Rows are numbered. After the first four, each row is followed by the numbers of the three nearest rows among all rows above it, by straight-line distance, nearest first.
(in the rows, 128 means zero)
0: [ 95 103 122 160 112 109 100  75 107  89  91 177 175 127 150 151  58  96
 111 121 122 110 130 153 165 113 161 121 138 148 169  87  99 134 133 146
  81  95 255  87 112 167 148 126 131 145 114 156 255 110 120 109 139 203
 133 108 158  46 113 122 112 137 121 129  80 172 118  49  98 103 121 117
 122 201 126 116 123 140 134 103 141 120  44]
1: [130 125 126 134 135 134 122 113 130 119 116 136 131 134 116 140 118 126
 131 142 125 124 122 137 139 133 131 148 129 123 129 131 132 129 129 117
 135 109 108 114 130 129 122 125 133 122 124 123 141 121 129 112 122 173
 128 126 138 113 135 135 134 130 140 126 127 149 118 119 129 134 124 139
 120 144 125 121 129 139 127 129 119 121  97]
2: [119 126 119 107 124 127 129 138 122 110 128 125 117 129 125 127 114 133
 146 143 131 129 130 121 110 132 138 120 130 142 135 137 147 138 123 123
 122 133  80 135 132 125 132 128 121 108 125 113  94 130 140 121 132 135
 137 135 117 136 145 137 145 136 135 151 139 131 153 159 131 122 133 130
 129 101 132 124 136 133 140 124 127 127 126]
3: [141 132 119 119 106 109 150 155 133 118 136 134 108 129 134 150 141 117
 178 160 126 137 138 130  99 118 115 112 125 128 139 145 133 143 119 119
 111 147  74 144 112 104 132 125 117 109 143  97 100 127 127 123 125 133
 130 145 117 128 143 135 164 130 129 153 131 114 144 168 135 132 140 123
 134 103 116 130  91 137 123 136 129 127 158]
4: [134 128 121 120  95 127 147 153 132 120 132 134 109 130 128 122 132 114
 181 144 128 138 135 114 119 129 129 129 133 115 129 156 147 132 122 109
 108 150 100 149 111 101 127 121 129 114 145  92 102 131 131 121 128 144
 127 149 111 123 128 141 149 128 118 172 131 133 152 152 130 115 125 127
 141  89 112 136 117 131 137 129 131 111 157]  3 2 1
5: [134 121 136 118 137 123 126 126 133 114 122 127 135 131 138 128 124 115
 166 136 137 128 120 137 129 122 134 124 129 119 127 148 146 131 130 134
 132 139  71 128 115 117 125 123 119 121 130 123 100 127 132 128 123 121
 124 145 132 125 129 124 136 127 132 136 144 132 133 147 127 122 137 126
 127 134 122 118 124 119 126 135 124 126 155]  2 3 4
6: [107 109 133 133 142 133 116 128 128 108 137 120 131 134 139 139  87 127
  98 138 119 122 129 143 141 126 138 122 118 132 139 114 127 126 135 133
 133 121 170 114 128 141 118 132 132 135 119 118 188 119 129 117 134 148
 119 123 138  96 125 131 141 139 145 143 122 136 133  92 113 114 131 134
 109 129 136 113 127 113 140 117 141 143  93]  1 2 5
7: [ 99 102 128 148 143 126 103 108 119 103 101 174 154 131 157 150  73 108
 100 144 126 117 130 131 152 125 155 121 122 142 130 120 133 144 144 140
  98 103 200 117 128 147 136 124 130 146 121 165 255 124 127 116 136 162
 125 122 133  71 115 124 120 155 128 136 111 149 124  80 103 120 132 116
 126 185 129 112 132 117 133 119 152 134  55]  0 6 1
8: [109 114 126 152 149 105  98 123  99  93 120 151 153 128 146 145 102 105
 101 139 109 122 129 144 150 117 164 125 126 131 131 108 123 134 130 145
  94  97 206  86 123 152 134 121 105 140 119 145 246 127 117 105 131 181
 136 112 141  71 125 134 136 158 128 149  89 157 125  94 100 117 126 130
 119 193 145 116 136 126 122 112 135 118  67]  7 0 6
9: [122 146 119 120 114 114 146 151 142 134 145 136 121 132 121 146 118 120
 175 152 136 139 122 120 108 126 122 121 127 119 129 144 144 132 132 131
 151 132 181 141 109  96 140 124 115 116 154 112  85 133 133 131 119 149
 112 147 120 124 130 139 150 119 116 156 138 117 141 148 141 136 126 135
 136  94 112 126 114 138 132 128 124 110 163]  4 3 2
10: [ 96 114 122 138 158 123 102 113 114  76 117 162 165 144 138 146  94 112
 102 145 112 125 128 140 162 122 152 121 127 151 146 119 111 135 122 141
  97 105 201  89 120 154 133 124 120 141 118 146 255 111 126 104 146 174
 136 123 139  67 125 132 138 151 136 128  98 162 131  85 102 111 131 117
 117 188 147 121 158 118 122 107 129 140  26]  8 7 0
11: [136 128 116 103  71  98 186 175 131 114 134 148 125 105 125 143 131 101
 220 169 126 146 120 127  90 119 126 100 127 127 135 153 131 139 138 134
 104 160  36 158 101 105 170 128  92  98 173  86 186 121 125 154 131 175
 135 149 107 109 123 150 167 101 107 176 139 129 172 162 137 119 134 112
 148  74 100 132  66 158 130 131 119 107 206]  3 4 9
12: [127 129 113 115  56  89 188 160 136 105 123 161 132 110 131 137 132  94
 225 157 120 151 129 126  96 119 146  80 139 118 155 146 134 148 131 124
  85 193  53 179 100 108 176 137  79  97 167  69 177 115 117 166 109 187
 140 163 114  97 117 150 182  88  79 184 138 115 174 188 138 104 132 121
 148  79  93 130  38 148 120 111 124 103 237]  11 3 4
13: [107 111 128 144 131 127 103 113 111  97 108 174 154 134 142 149  91 106
 127 131 131 105 128 128 134 110 148 124 130 140 148 106 123 136 124 145
 100  97 219 106 128 141 133 131 123 144 112 150 255 118 126 109 148 159
 123 117 138  94 127 136 132 143 125 136  95 157 120  83 113 105 122 115
 119 192 120 122 133 121 133  97 123 123  78]  7 8 10
14: [117 118 122 132 129 136 116 114 127 124 111 149 150 121 142 128  99 115
 110 106 119 124 131 130 132 128 141 137 136 139 150 112  88 127 113 129
 119 113 168 109 122 135 117 137 133 129 121 150 175 123 118 133 127 142
 133 119 137 135 110 135  92 131 118 115 122 129 117  97 113 130 126 124
 124 185 125 122 103 130 117 123 135 133  88]  6 1 13
15: [115 115 141 138 151 131 115 115 126 116 123 135 142 126 137 142 103 120
 106 131 119 121 111 128 145 125 145 131 122 140 129 124 123 126 116 144
 119 110 163 119 124 146 108 135 125 152 124 141 178 112 132 120 139 147
 131 120 131 115 130 122 129 130 139 134 129 140 138 105 106 126 119 124
 122 155 135 120 134 122 133 127 136 139 100]  6 14 1
16: [139 128 121 116  70 109 172 153 122 115 120 143 112 120 137 136 135 116
 185 170 126 143 133 125  95 108 141 116 132 112 130 152 147 141 132 122
 116 166  22 165 112 106 148 126 106 116 149 102 114 118 129 150 128 163
 129 152 119 112 142 135 168 100 116 168 136 139 149 166 139 104 130 125
 146  72 104 143  88 143 134 133 130 124 144]  3 4 11
17: [112 110 129 151 129 129 104 105 109  99 111 161 160 129 141 135  95 120
 105 124 122 116 131 124 153 131 141 133 127 139 143 126 123 136 131 145
  98  88 206  97 124 141 139 145 124 140 114 150 255 113 140 117 135 158
 125 119 144  86 110 131 116 138 134 125 107 156 135  81 122 108 126 123
 111 166 139 120 130 127 123 114 135 130  73]  13 7 8
18: [104 106 122 151 111 107 104 105 108  83 106 182 166 129 150 162  70  96
 101 135 120 104 120 141 151 117 162 122 136 135 167  89  98 125 137 135
  93 119 238 112 127 152 137 140 113 128 108 146 255 112 116 116 136 190
 128  93 147  75 108 136 119 136 111 119  94 137 112  61 106 101 127 102
 109 198 122 114 131 121 131 121 128 128  38]  0 13 7
19: [149 135 132 101  59  97 172 160 133 124 127 137 126 114 131 143 153 103
 193 158 122 143 117 143  83 133 129 105 136 128 127 150 144 117 123 124
 111 165  37 151 104  97 168 130 100  90 147 100 161 134 126 155 122 165
 123 159 106 106 114 150 163 102 101 173 126 133 166 172 131  88 135 131
 140  75 106 120  70 137 117 119 119 125 195]  11 16 12
20: [155 128 126 108  32  98 179 162 126 110 131 166 128 104 134 143 137  90
 215 172 128 148 121 146  95 121 138  87 126 127 140 146 125 138 125 125
  94 190   7 146 105  99 176 135  71 100 166  86 181 122 133 166 110 193
 137 153 122 107 127 158 170  89  94 192 136 123 181 190 138  97 125 121
 149  85  82 131  55 152 140 117 115 116 230]  12 11 19
21: [119 120 127 142 139 125 114 106 113 111 110 144 145 141 144 132 103 120
 106 137 125 118 120 130 146 115 146 128 113 140 129 114 118 135 120 139
  96 107 174 119 126 145 120 129 127 143 116 150 182 123 130 124 136 151
 132 124 135 111 129 126 129 137 133 115 122 137 139 110 122 124 122 113
 108 169 141 115 149 125 131 134 131 133  56]  15 6 14
22: [157 132 131  99  67 106 182 144 129 119 120 147 129 108 133 139 161 110
 229 148 129 138 136 125  82 130 132 101 140 130 141 147 121 134 141 130
 110 173  39 155 107 103 159 127 102  84 150 101 128 129 128 154 117 183
 140 145 118 114 132 155 163  98 101 158 136 127 171 175 150 119 134 121
 156  69  94 134  63 151 145 125 125 125 196]  19 11 16
23: [125 121 136 101  92 120 133 159 121 125 133 121 105 131 135 139 124 122
 192 143 131 143 123 131 102 127 139 117 138 109 128 151 144 123 125 124
 118 166  74 143 109 114 139 130 116 111 139  93  97 127 128 137 115 131
 137 141 121 126 121 130 148 125 124 166 131 122 137 170 142 115 131 124
 132 104 124 134  98 138 121 134 123 118 172]  3 4 5
24: [105 108 137 154 108 121 113  96 104  90  93 191 167 105 153 164  87  98
  99 129 118 101 126 147 157 115 150 123 136 137 161  84  80 131 114 143
  94  92 239  94 116 169 152 144 116 131 112 159 255 117 117 121 137 197
 128  99 156  72 108 132 115 121 105 121 103 149 129  64 114 107 125 123
 116 199 134 114 133 122 131 100 121 131  71]  18 0 13
25: [126 126 140 113 108 120 149 131 134 121 130 123 133 114 125 131 136 123
 188 143 134 137 133 120 112 129 119 126 140 126 125 153 154 137 135 127
 121 145  96 150 117 115 134 131 101 113 150 112 121 118 120 132 130 138
 137 135 104 128 132 128 148 124 125 130 140 103 147 140 140 115 133 114
 142  92 114 130 113 123 136 123 131 121 154]  4 3 23
26: [121 134 132 121 102 134 138 141 124 129 129 137 107 131 129 125 126 139
 152 130 130 137 131 131 105 125 132 134 117 116 132 130 142 135 130 138
 132 142  79 140 118 127 138 118 120 132 150 131  84 117 129 123 123 132
 118 152 119 122 140 130 145 120 119 134 128 114 138 136 128 115 125 120
 137 104 123 122 115 136 132 127 120 121 157]  5 2 25
27: [134 121 121 120 109 112 136 156 138 121 140 135 124 142 122 129 126 123
 181 155 136 144 136 129 123 128 130 115 127 119 123 150 146 130 129 128
 121 163  78 152 114 111 140 129 122 114 151 107  95 136 129 141 122 135
 131 144 111 124 138 137 130 119 135 163 133 129 156 164 138 127 132 121
 122 102 129 128 111 117 131 125 126 134 160]  23 4 3
28: [113  97 129 140 154 111 111 114 131 107 109 135 143 134 137 134  94 125
 120 130 122 116 132 134 155 125 139 122 138 131 140 113 122 126 126 141
 124 108 204  96 123 142 135 122 118 128 114 129 233 122 126 108 136 152
 120 121 132  75 132 113 121 139 129 125 106 142 127  96 111 110 120 130
 114 166 130 134 142 134 131 110 123 120  64]  17 13 8
29: [146 133 116  97  35 101 192 153 130 112 134 152 129 109 124 129 150  95
 211 152 124 145 118 130  78 127 133  94 131 121 141 152 140 135 128 134
  82 169  27 164 106 108 165 127 106 102 160  83 183 123 118 144 125 175
 129 143 110  95 128 139 165  90  95 176 136 116 185 167 142 115 135 121
 153  67 104 141  76 154 114 125 120 106 172]  11 19 22
30: [108 126 120 146 142 126 122 130 119 123 120 123 136 131 136 114 111 132
 109 126 129 118 132 122 141 120 130 133 120 125 138 126 122 127 142 124
 115 103 174 127 116 139 115 127 127 144 124 145 141 124 137 120 128 131
 118 115 130  95 118 123 151 140 124 124 111 130 120 109 118 121 121 134
 119 137 128 124 136 123 126 114 129 128 115]  15 6 21
31: [146 125 120 104  45  92 201 166 133 110 131 148 124 116 136 145 144  87
 242 182 122 144 123 125  73 113 138  90 130 120 139 151 134 141 123 135
  90 191   6 176 103 114 175 137  82  93 161  67 171 126 116 161 129 199
 136 146 122  87 134 149 178  94  92 186 130 128 187 199 141 107 115 116
 142  83  95 136  58 156 135 107 129 114 231]  20 12 11
32: [142 129 123 122 126 121 124 133 144 119 115 132 124 131 137 124 139 127
 148 135 134 137 133 133 106 137 126 127 130 128 123 135 138 133 125 122
 131 142  81 142 127 110 141 145 123 118 153 114  93 130 134 130 119 129
 125 147 121 136 138 132 129 127 120 145 128 130 150 137 118 125 129 130
 131 129 120 135 127 132 125 123 130 123 125]  5 2 26
33: [143 115 125 127 111 133 148 138 125 126 123 120 102 120 129 126 130 124
 119 140 129 130 122 128 118 124 135 120 129 123 136 132 148 131 114 132
 123 146  87 146 107 119 133 129 127 128 136 112  39 127 131 152 125 137
 125 136 127 129 133 143 154 120 113 154 140 140 149 137 121 124 129 113
 138  89 130 133 112 132 148 127 117 120 166]  26 2 32
34: [ 90  96 118 178 131  98 117  98 108  82  92 186 185 128 148 159  66  82
 101 135 108 112 125 151 164 113 178 114 138 144 161 111  93 137 129 139
  82 107 248  76 120 181 137 132 112 141 113 179 255 114 118  91 139 192
 137 114 153  48 119 130 124 156 121 136  81 165 124  45  99 100 132 117
 120 217 128  97 134 130 129  94 125 141  19]  0 18 24
35: [111 120 123 140 145 123 117 117 119 120 120 125 129 141 118 147 121 117
 125 142 133 127 132 127 128 125 129 124 118 133 120 140 137 135 129 128
 135 135 124 130 129 132 136 123 129 139 136 115 112 119 132 134 130 128
 122 136 115 104 129 122 135 136 121 137 126 133 131 129 125 125 134 123
 121 137 127 113 142 124 138 127 126 128 141]  5 1 32
36: [141 129 133 136 142 135 136 129 130 134 141 133 135 121 131 128 127 117
 125 121 126 128 132 131 140 123 126 123 120 124 139 126 109 115 127 132
 125 109 151 122 137 145 124 134 135 123 109 156 130 128 121 129 126 132
 125 131 138 138 121 128 120 130 127 127 125 139 116 119 126 129 117 127
 122 127 130 127 129 127 127 126 124 133 106]  30 1 15
37: [ 95 100 127 164 122 114 102  85 115  90 104 177 179 136 147 148  71 106
 109 122 112 112 140 147 130 126 169 122 130 123 163 112 108 127 130 143
  84 117 240 110 117 154 140 132 114 141 131 147 255 117 121 106 133 199
 129 102 145  55 130 121 128 145 117 125 101 162 130  57  92 106 126 116
 119 188 133 118 140 113 134 100 139 118  26]  18 0 34
38: [133 116 117 107  54  98 187 163 141 120 129 156 126 105 119 140 148  92
 192 161 126 146 131 137  89 120 144  96 140 124 147 146 137 138 131 136
  99 169  43 158  99  95 166 147  81  94 163  86 186 120 125 163 124 197
 124 143 112  99 118 141 167  95  96 178 131 127 171 179 146 106 129 124
 146  85  83 139  54 153 138 116 125 114 219]  11 20 12
39: [ 87  95 135 175 133  95  98 103  96  61  74 191 176 138 162 167  52  93
 104 132 112 110 133 153 155 107 167 110 129 150 165  88 100 128 107 155
  66 102 255  74 113 167 157 131 105 141 126 171 255 106 120 109 148 212
 125 108 149  30 113 135 127 140 119 131  80 168 128  48  93 106 121 114
 122 219 129 120 122 134 143 103 134 127   8]  34 0 37
40: [102 106 129 154 122 103  93  92 120  98  99 167 157 120 146 147  92 115
 103 124 110  99 129 135 140 117 162 124 131 122 159  85  85 116 123 127
 105 110 255  88 113 164 144 144 136 134 105 151 255 128 125 108 135 182
 138 109 157  67 109 134 117 121 104 122  87 160 122  66 107 113 116 117
 135 194 137 126 135 129 141 108 142 116  61]  24 18 0
41: [116 115 127 135 136 136 106 120 108 116 123 149 140 151 134 131  96 117
 104 145 122 113 139 138 142 133 152 130 132 143 132 119 128 124 135 133
 124 102 152 111 140 146 112 129 133 131 121 133 141 125 121 129 138 125
 132 130 146 112 139 118 122 143 130 121 123 150 124  99 121 123 140 130
 123 137 130 113 145 139 144 132 123 128 107]  15 30 6
42: [141 131 122 109  70 106 178 145 132 140 121 140 109 110 135 144 131 101
 185 155 121 132 128 132  93 123 128  97 134 118 134 152 143 137 120 124
 111 168  62 161 120 118 148 139  95 101 151  94 145 133 122 143 125 159
 134 158 117 114 127 147 149 106 119 160 127 122 163 164 153 114 127 126
 144  86  95 125  81 155 118 132 126 119 205]  19 22 11
43: [125 114 125 136 141 137 105 112 121 110 110 153 149 130 138 144 102 120
 104 127 119 113 137 134 134 113 145 123 134 138 135 117 123 126 127 129
 122 111 153 108 131 130 138 122 132 131 120 135 182 123 120 115 135 146
 127 131 134 101 121 129 130 136 141 122 117 149 131 108 104 122 128 136
 110 179 138 119 127 113 131 114 131 134  74]  21 15 6
44: [143 143 125 113  77 107 180 150 132 125 139 146 121 116 122 135 151 111
 175 150 137 135 108 122  88 120 134 111 145 115 144 146 137 131 131 128
 103 172  39 159 114 119 157 143  91  98 162  80 140 135 116 164 135 154
 132 151 107 131 124 142 152  91 111 148 137 121 166 174 136 115 120 123
 147  84 117 138  89 141 130 118 129 127 206]  42 19 22
45: [ 98 102 133 174 119 105 110  89  83  55  85 193 183 126 155 147  65  90
 110 129 110 109 115 152 163 103 177 119 133 141 158  81  87 133 117 138
  60 109 255  80 122 175 155 145 100 132 121 157 255 115 121 121 132 197
 132  98 157  38 122 120 125 136 101 122  83 171 123  37  83  93 122 116
 117 229 124 118 115 128 116  87 133 125  18]  39 34 0
46: [141 130 131 121 105 101 144 157 134 126 120 138 100 116 124 131 143 112
 167 167 132 151 128 130 111 134 129 103 131 123 126 133 149 145 123 130
 124 164  74 146 123 104 139 112 115 117 159  96  96 126 133 138 127 128
 120 142 114 134 141 131 149 119 130 157 142 125 154 173 137 127 134 132
 141  95 124 133 106 132 130 136 115 128 155]  3 27 23
47: [106  99 135 168 136  94 109  86 114  90 105 165 170 140 142 144  88 110
 104 116 108 111 123 141 141 118 171 124 132 145 160  94 107 128 133 124
  99 110 244  87 126 175 143 140 115 139 121 159 255 116 126 119 147 201
 128 104 141  64 115 131 130 145 143 117 110 166 139  73 104 105 127 112
 123 195 136 113 131 115 116 106 137 133  28]  37 18 40
48: [128 130 136 114 125 134 133 139 134 113 130 132 131 124 128 138 138 122
 115 137 127 130 122 134 128 131 122 128 125 127 142 134 137 126 144 127
 128 136 114 142 118 116 129 119 126 138 128 129 106 123 126 130 122 122
 118 127 117 127 135 139 125 118 140 127 133 143 118 138 127 130 133 128
 125 121 128 127 119 135 130 134 118 136 135]  35 5 32
49: [141 136 137 110  57  96 177 140 133 121 128 151 124 117 131 126 162 100
 215 163 123 136 119 122  87 126 134  97 132 119 146 146 139 130 127 123
  99 172  49 161 102 108 175 126  86  93 147  84 142 119 128 162 123 171
 133 150 120  92 127 159 155  96  99 179 118 123 164 163 137  96 114 121
 147  79 114 132  73 162 130 130 126 123 204]  19 22 42
50: [136 129 128 119 105 121 157 147 137 132 137 137 124 132 122 120 123 131
 167 138 137 136 115 137 107 132 128 122 124 113 123 140 150 118 135 114
 134 143  99 147 107 111 141 125 118 104 144  95  92 133 130 139 124 138
 136 149 112 128 138 137 151 107 124 153 141 124 151 170 142 127 123 116
 134  90 117 125 103 144 121 126 121 122 158]  27 4 23
51: [126 134 137 126 114 125 150 125 131 127 121 129 125 130 120 133 139 129
 140 119 135 138 135 129 139 132 123 137 121 133 135 132 127 133 114 123
 145 129 129 137 133 130 119 130 125 128 126 123 145 130 115 143 125 124
 139 122 120 134 120 128 118 130 135 122 128 118 142 142 135 128 121 132
 130 124 130 131 116 125 135 119 122 135 122]  48 36 35
52: [129 134 123 119 116 129 141 137 137 119 124 133 129 137 124 132 144 130
 131 140 135 143 134 131 135 122 138 139 132 126 115 135 141 134 122 130
 137 124 125 123 132 126 123 128 123 124 137 130 141 119 133 132 130 132
 124 132 129 131 127 128 144 126 126 139 126 128 149 143 127 134 125 127
 129 130 133 133 116 135 131 124 125 125 127]  51 48 35
53: [ 96 104 117 138 158 118  94 116 113  68  98 153 152 149 148 141  70 101
 118 167 112 112 126 140 150 123 164 126 126 135 140 124 148 143 124 146
 103  97 184 104 119 149 112 133 129 139 115 151 248 115 134 110 145 169
 127 121 129  70 136 127 155 170 137 149 120 171 134  90  98 116 124 111
 111 175 159  98 171 118 132 108 143 128  48]  10 7 8
54: [121 118 139 134 140 142 116 115 120 103 120 133 132 128 129 130 109 120
 111 135 128 129 122 135 148 133 138 130 123 132 133 134 135 138 122 132
 115 121 141 112 134 138 133 127 132 138 117 131 198 124 130 115 125 137
 127 128 125 109 133 132 126 138 137 136 107 140 127 112 122 134 130 132
 139 157 138 121 148 131 126 122 133 132  85]  15 43 21
55: [130 123 135 130 138 141 127 132 125 127 137 123 126 138 141 137 130 119
 124 134 125 139 132 132 137 127 133 126 131 134 126 129 134 134 131 124
 111 116 124 104 129 130 118 120 140 148 131 131 149 120 136 121 133 123
 123 123 130 116 123 131 141 137 127 142 122 119 118 126 117 127 129 111
 118 111 137 134 134 117 128 126 136 128 110]  52 36 35
56: [ 99 106 123 179 120 104 110 102 100  75  94 191 186 139 171 158  55 103
 107 123 116 122 121 154 166 113 160 111 139 152 176  96 104 139 122 139
  64 100 255  82 129 190 140 143 104 141 115 161 255 101 125 102 133 219
 126 102 150  47 110 133 125 129 115 133  91 172 123  69  93 115 133 114
 111 208 138 108 124 134 137 105 131 118   4]  39 34 0
57: [131 122 125 115 121 120 131 132 124 105 127 120 131 129 121 135 131 113
 148 153 117 127 135 126 126 136 122 127 128 115 127 123 157 122 131 120
 150 128  73 138 121 120 123 117 126 130 145 118 105 136 135 131 119 134
 128 139 121 123 138 136 138 115 128 145 135 138 131 141 127 128 126 124
 134 123 121 123 117 130 123 119 137 125 146]  5 32 48
58: [107 101 125 154 128 105 103  91 104  77 101 186 184 131 141 156  37  99
 102 134 106 104 135 153 168 114 178 126 129 148 142  86 101 133 134 154
  87  88 243  92 121 153 153 138 113 135 111 157 255 127 122 102 134 204
 132 105 148  56 112 125 125 134 115 116 103 157 112  63  84 102 123 111
 120 209 121 118 132 121 120 109 135 125  29]  0 18 37
59: [133 144 133 120  71  94 166 155 138 114 129 158 124 107 130 146 135  86
 218 160 116 135 120 134  89 126 130  99 131 115 135 146 150 135 132 119
  98 180  34 160  91 108 171 118  79  99 154  90 141 140 128 157 123 181
 141 152 110  79 115 159 171  89  95 166 143 106 167 163 130 107 121 119
 142  78 103 125  77 155 134 123 123 110 205]  49 11 19
60: [132 121 112 122 124 130 131 133 133 122 131 125 133 131 113 134 142 128
 120 136 133 126 126 125 128 136 127 132 129 124 127 119 147 121 139 130
 118 133 109 127 114 130 136 132 122 126 122 128 111 121 123 127 133 124
 134 136 118 141 131 123 143 127 141 139 137 123 123 160 119 132 128 133
 135 116 132 127 122 136 125 123 129 129 135]  48 52 57
61: [113 112 128 120 146 129 112 139 119 108 121 131 134 139 134 129 103 119
 141 147 133 128 129 130 125 133 132 126 139 146 119 144 155 142 137 128
 122 127 123 132 128 124 118 129 136 140 128 132 123 132 143 105 142 133
 118 137 137 103 152 122 152 161 135 151 132 148 134 111 114 125 135 123
 117 124 134 120 154 124 138 136 132 134 136]  35 55 41
62: [107 104 134 167 138 122 109 104 105 101 118 149 149 145 117 148  87 113
 107 138 120 118 133 139 147 127 152 120 127 137 130 111 120 123 126 137
 112 105 210 100 115 165 122 146 119 144 123 169 208 112 142 108 132 167
 130 113 138  95 135 126 130 144 137 126 117 142 124  83 108 126 117 127
 112 159 145 113 134 121 129 122 141 127  62]  17 21 28
